Here is a tiny trained network, its code and every weight. The questions are about switching its units off for an input and a class, where a switched-off unit gives its printed mean instead of its output.

import numpy as np


def w(rows, s, z=0):
    codes = np.array(rows[::2]) - 128.0
    scale = np.full(codes.shape[1], s)
    scale[-1] = z or s
    return codes * scale


def f(y):
    return np.maximum(y, 0)


def log_softmax(a):
    a = a - a.max(-1, keepdims=True)
    return a - np.log(np.exp(a).sum(-1, keepdims=True))


def net(x, mask):
    res = np.array(x, float).reshape(1, 7) / 4 @ E
    y = f(res @ A[0][:, :-1].T + A[0][:, -1])
    res = res + np.where(mask, y, B[0][:, -1]) @ B[0][:, :-1]
    return log_softmax(res[-1] @ U[:, :-1].T + U[:, -1])


A, B = {}, {}
E = w([
[152,116,194,140,129,71,231],'x0',
[89,116,113,79,150,228,199],'x1',
[94,1,196,211,142,164,133],'x2',
[70,133,149,114,36,183,147],'x3',
[168,73,152,110,158,178,100],'x4',
[36,53,90,189,119,137,146],'x5',
[112,177,172,186,175,131,61],'x6',
],0.0081)
A[0] = w([
[107,165,200,118,84,153,80,180],'N0',
[111,125,129,93,114,194,162,139],'N1',
[92,141,77,114,99,112,64,109],'N2',
[195,168,157,79,113,69,161,128],'N3',
[89,107,98,103,92,175,200,130],'N4',
[121,90,85,207,232,66,155,137],'N5',
[178,168,168,70,121,71,152,105],'N6',
[119,63,158,152,147,123,126,241],'N7',
[153,164,89,152,178,86,103,116],'N8',
[154,145,180,90,167,240,68,118],'N9',
[88,167,13,155,96,120,63,112],'N10',
[204,184,154,82,118,59,166,137],'N11',
[166,73,146,84,137,89,111,129],'N12',
[52,112,109,69,130,205,228,204],'N13',
[121,114,150,126,100,133,98,253],'N14',
[87,112,182,177,121,102,119,99],'N15',
[62,141,179,243,98,86,146,170],'N16',
[175,151,165,85,82,60,110,167],'N17',
[79,136,206,208,102,111,126,135],'N18',
[109,2,194,146,117,165,162,191],'N19',
],0.0099,0.0034)
B[0] = w([
[129,129,115,132,168,160,165,194],'N0',
[98,110,157,96,112,128,82,193],'N1',
[39,143,105,66,127,132,169,191],'N2',
[81,173,48,111,155,146,209,226],'N3',
[78,125,145,86,68,84,105,208],'N4',
[173,111,205,125,193,100,67,215],'N5',
[74,147,84,85,156,144,187,216],'N6',
[183,78,129,186,90,138,93,205],'N7',
[98,122,174,95,154,101,100,203],'N8',
[93,112,172,70,241,201,131,218],'N9',
[44,140,130,71,84,134,147,225],'N10',
[78,188,27,100,182,135,212,246],'N11',
[151,104,90,168,63,132,135,165],'N12',
[80,140,196,52,67,65,70,255],'N13',
[123,109,98,118,117,179,156,182],'N14',
[147,113,127,173,148,204,133,179],'N15',
[153,82,115,159,255,224,133,224],'N16',
[103,128,68,109,131,167,184,219],'N17',
[155,98,117,170,187,233,169,201],'N18',
[192,71,105,190,43,121,110,245],'N19',
],0.0091,0.009)
U = w([
[103,137,131,102,2,66,104,130],'0',
[228,165,153,165,154,2,100,6],'1',
[212,112,86,228,136,168,145,75],'2',
[148,120,222,125,184,133,79,232],'3',
[75,180,80,71,171,140,176,177],'4',
],0.0099,0.0023)

Each question gives the input, the list of numbers given to net, and the class t.
The units are the neurons (one row each of A and B). Each row of codes is followed by its name. A weight is (code - 128) times the scale printed after its matrix; where a second scale follows, it is the last column's (A, B and U).
mask holds one flag per neuron, in row order. A switched-off neuron (its flag False) gives its mean, the last column of its row in B, instead of its output. The means were averaged over made-up inputs and are rounded, as every weight is.
A unit's drop is (log p(t) with every unit on - log p(t) with that unit switched off) / (log p(t) with every unit on - log p(t) with every unit switched off).
The circuit of an input: a set's keep is (log p(t) with only the set's units on - log p(t) with every unit switched off) / (log p(t) with every unit on - log p(t) with every unit switched off). Starting from the 12 units with the biggest drops (on a tie, the unit counted first), units are removed one at a time, each time the one whose removal leaves the highest keep (on an exact tie, the one counted first), for as long as the keep stays at least 0.8.
circuit, biggest first: the units of the circuit, biggest drop first
top k neurons: the k neurons with the biggest drops, biggest first
drop of u: that unit's drop, to one decimal
input [-4,2,3,6,6,-5,-4], class 3: top neuron : [N9]
input [-3,2,-1,-1,-1,6,8], class 3: top 2 neurons : [N11; N3]
input [-1,6,7,3,7,7,3], class 3: top 2 neurons : [N13; N9]
input [-2,1,7,0,2,6,-6], class 0: circuit, biggest first : [N13; N19]
input [7,-4,-2,-7,5,4,-1], class 1: circuit, biggest first : [N5; N9]
input [8,2,6,7,4,-4,-3], class 0: circuit, biggest first : [N13; N19]
input [4,2,6,-1,-1,8,-8], class 0: top 2 neurons : [N13; N4]
input [-2,1,5,4,3,3,-2], class 0: top 3 neurons : [N13; N4; N19]
input [7,0,4,7,-5,7,-2], class 2: top 2 neurons : [N16; N19]
input [2,-4,0,-7,3,8,8], class 3: top 2 neurons : [N5; N8]
input [-5,4,8,-8,2,-6,-7], class 2: top 2 neurons : [N19; N12]
input [-5,-6,7,2,-6,-3,1], class 2: drop of N18 : 0.0
input [0,5,8,-8,8,7,8], class 2: drop of N19 : 0.7
input [-7,-3,2,-7,-8,7,3], class 3: circuit, biggest first : [N5]
input [5,5,-4,-8,-3,5,7], class 1: drop of N10 : 0.1
input [-1,-1,2,-2,-5,-1,8], class 3: drop of N8 : 0.1
